Here is a tiny trained network, its code and every weight. The questions are about switching its units off for an input and a target symbol, where a switched-off unit gives its printed mean instead of its output.

import numpy as np


def w(rows, s, z=0):
    codes = np.array(rows[::2]) - 128.0
    scale = np.full(codes.shape[1], s)
    scale[-1] = z or s
    return codes * scale


def norm(h):
    return h / np.sqrt((h * h).mean(-1, keepdims=True) + 1e-5)


def f(y):
    return y / 2 * (1 + np.tanh(0.7978845608 * (y + 0.044715 * y**3)))


def softmax(a):
    e = np.exp(a - a.max(-1, keepdims=True))
    return e / e.sum(-1, keepdims=True)


def log_softmax(a):
    a = a - a.max(-1, keepdims=True)
    return a - np.log(np.exp(a).sum(-1, keepdims=True))


def net(x, mask):
    ids = ['βγδεηθλμξπφψ'.index(c) for c in x.split()]
    T = len(ids)
    res = E[ids] + P[:T]
    r = norm(res)
    for j in range(2):
        rows = slice(2 * j, 2 * j + 2)
        q, k, v = (r @ M[0][rows].T for M in (Q, K, V))
        z = softmax(np.where(np.tri(T) > 0, q @ k.T / 2**0.5, -1e9)) @ v
        o = O[0][rows]
        res = res + np.where(mask[j], z, o[:, -1]) @ o[:, :-1]
    y = f(norm(res) @ A[0][:, :-1].T + A[0][:, -1])
    res = res + np.where(mask[2:6], y, B[0][:, -1]) @ B[0][:, :-1]
    return log_softmax(norm(res)[-1] @ U[:, :-1].T + U[:, -1])


Q, K, V, O, A, B = {}, {}, {}, {}, {}, {}
E = w([
[111,84,138,72,133],'β',
[108,92,147,64,135],'γ',
[125,92,89,79,97],'δ',
[97,126,92,19,130],'ε',
[113,86,140,71,132],'η',
[167,96,205,122,118],'θ',
[209,126,182,178,62],'λ',
[40,254,50,132,79],'μ',
[187,104,147,168,113],'ξ',
[100,53,109,79,168],'π',
[159,68,127,148,128],'φ',
[60,72,152,120,178],'ψ',
],0.0067)
P = w([
[119,131,128,96,53],'0',
[95,94,112,166,4],'1',
[140,111,134,80,89],'2',
[100,92,109,187,33],'3',
[164,116,134,93,121],'4',
[105,89,105,202,62],'5',
[190,118,135,109,152],'6',
[109,85,102,214,92],'7',
[207,121,132,126,187],'8',
[117,85,93,231,123],'9',
[234,128,137,139,222],'10',
],0.0037)
Q[0] = w([
[70,222,103,158,89],'head 0',
[210,145,195,76,200],'head 0',
[95,72,70,155,63],'head 1',
[251,108,185,28,172],'head 1',
],0.012)
K[0] = w([
[92,210,91,80,61],'head 0',
[124,147,103,180,220],'head 0',
[118,184,52,97,118],'head 1',
[152,48,129,163,245],'head 1',
],0.012)
V[0] = w([
[112,110,233,166,192],'head 0',
[112,118,181,76,67],'head 0',
[119,136,107,88,165],'head 1',
[133,126,254,87,101],'head 1',
],0.0059)
O[0] = w([
[18,181,233,107,2,145],'head 0',
[102,171,223,182,216,252],'head 0',
[85,162,62,93,196,130],'head 1',
[200,157,64,73,42,208],'head 1',
],0.005,0.0037)
A[0] = w([
[102,254,138,224,199,37],'neuron 0',
[217,192,211,233,88,74],'neuron 1',
[63,134,195,151,53,7],'neuron 2',
[187,191,140,38,169,88],'neuron 3',
],0.006,0.0019)
B[0] = w([
[142,113,225,30,44,123],'neuron 0',
[69,132,83,87,161,252],'neuron 1',
[72,91,3,186,156,175],'neuron 2',
[102,165,84,208,120,191],'neuron 3',
],0.0061,0.0031)
U = w([
[141,182,137,94,138,162],'β',
[136,132,139,158,120,74],'γ',
[157,82,146,222,157,142],'δ',
[82,131,131,40,247,121],'ε',
[217,54,181,75,112,109],'η',
[3,63,83,142,78,117],'θ',
[166,160,106,158,81,131],'λ',
[81,169,226,153,87,255],'μ',
[154,98,59,149,134,55],'ξ',
[198,95,62,19,85,104],'π',
[191,187,112,224,155,152],'φ',
[117,129,116,124,143,56],'ψ',
],0.012,0.0079)

Each question gives the input, a string of symbols that net reads in full, and the target symbol t.
The units are the heads (2 rows each of Q, K, V and O) and the neurons (one row each of A and B). Each row of codes is followed by its name. A weight is (code - 128) times the scale printed after its matrix; where a second scale follows, it is the last column's (O, A, B and U).
mask holds one flag per unit, heads first, then neurons. A switched-off unit (its flag False) gives its mean, the last column of its rows in O or B, instead of its output. The means were averaged over made-up inputs and are rounded, as every weight is.
A unit's drop is (log p(t) with every unit on - log p(t) with that unit switched off) / (log p(t) with every unit on - log p(t) with every unit switched off).
The circuit of an input: a set's keep is (log p(t) with only the set's units on - log p(t) with every unit switched off) / (log p(t) with every unit on - log p(t) with every unit switched off). Starting from all 6 units, units are removed one at a time, each time the one whose removal leaves the highest keep (on an exact tie, the one counted first), for as long as the keep stays at least 0.8.
circuit, biggest first: the units of the circuit, biggest drop first
top k neurons: the k neurons with the biggest drops, biggest first
heads that matter: for each layer, one digit per head in row order, 1 if its drop is at least 0.15 and else 0, layers parted by /
input μ η η ψ η ψ, target μ: circuit, biggest first => neuron 0; neuron 1; head 0; neuron 2
input θ β δ η η η η η, target δ: circuit, biggest first => neuron 1; head 0
input μ ξ μ μ θ ε η η η π λ, target ε: circuit, biggest first => neuron 1; head 1
input μ δ η η η π μ η η δ, target δ: circuit, biggest first => neuron 1; head 0
input μ η η ε ξ η π η λ, target ε: heads that matter => 01
input ε θ η, target μ: circuit, biggest first => head 0; neuron 1
input φ η ξ π η β γ, target φ: circuit, biggest first => neuron 3; neuron 1
input η η ε η, target ε: heads that matter => 11
input η η ξ η β η ξ γ ξ δ θ, target π: circuit, biggest first => head 0; neuron 1; head 1
input ξ η ε η, target ε: circuit, biggest first => head 0; neuron 2
input η ξ ψ η η, target θ: top 2 neurons => neuron 2; neuron 3
input θ η β, target μ: circuit, biggest first => head 0; neuron 1
input η π η θ ξ θ γ β ε φ θ, target η: circuit, biggest first => head 0
input γ π θ η γ, target μ: top 3 neurons => neuron 1; neuron 3; neuron 2
input ε θ π η γ π η θ η β η, target φ: heads that matter => 01
input ψ θ ξ θ, target θ: heads that matter => 00
input η η γ, target φ: circuit, biggest first => head 0; neuron 3; head 1; neuron 1
input η η θ ε η η ε, target φ: top 3 neurons => neuron 3; neuron 1; neuron 0
input η ξ γ ξ β η, target η: circuit, biggest first => head 0; neuron 1; neuron 2; head 1
input δ μ η π η δ η β β π, target δ: circuit, biggest first => neuron 1; head 1
input ξ π μ η φ, target η: heads that matter => 10
input ψ η η μ, target μ: heads that matter => 11
input θ ψ η, target θ: heads that matter => 10
input θ η δ θ θ φ δ η π η θ, target ε: heads that matter => 10
input β η λ δ, target δ: heads that matter => 11
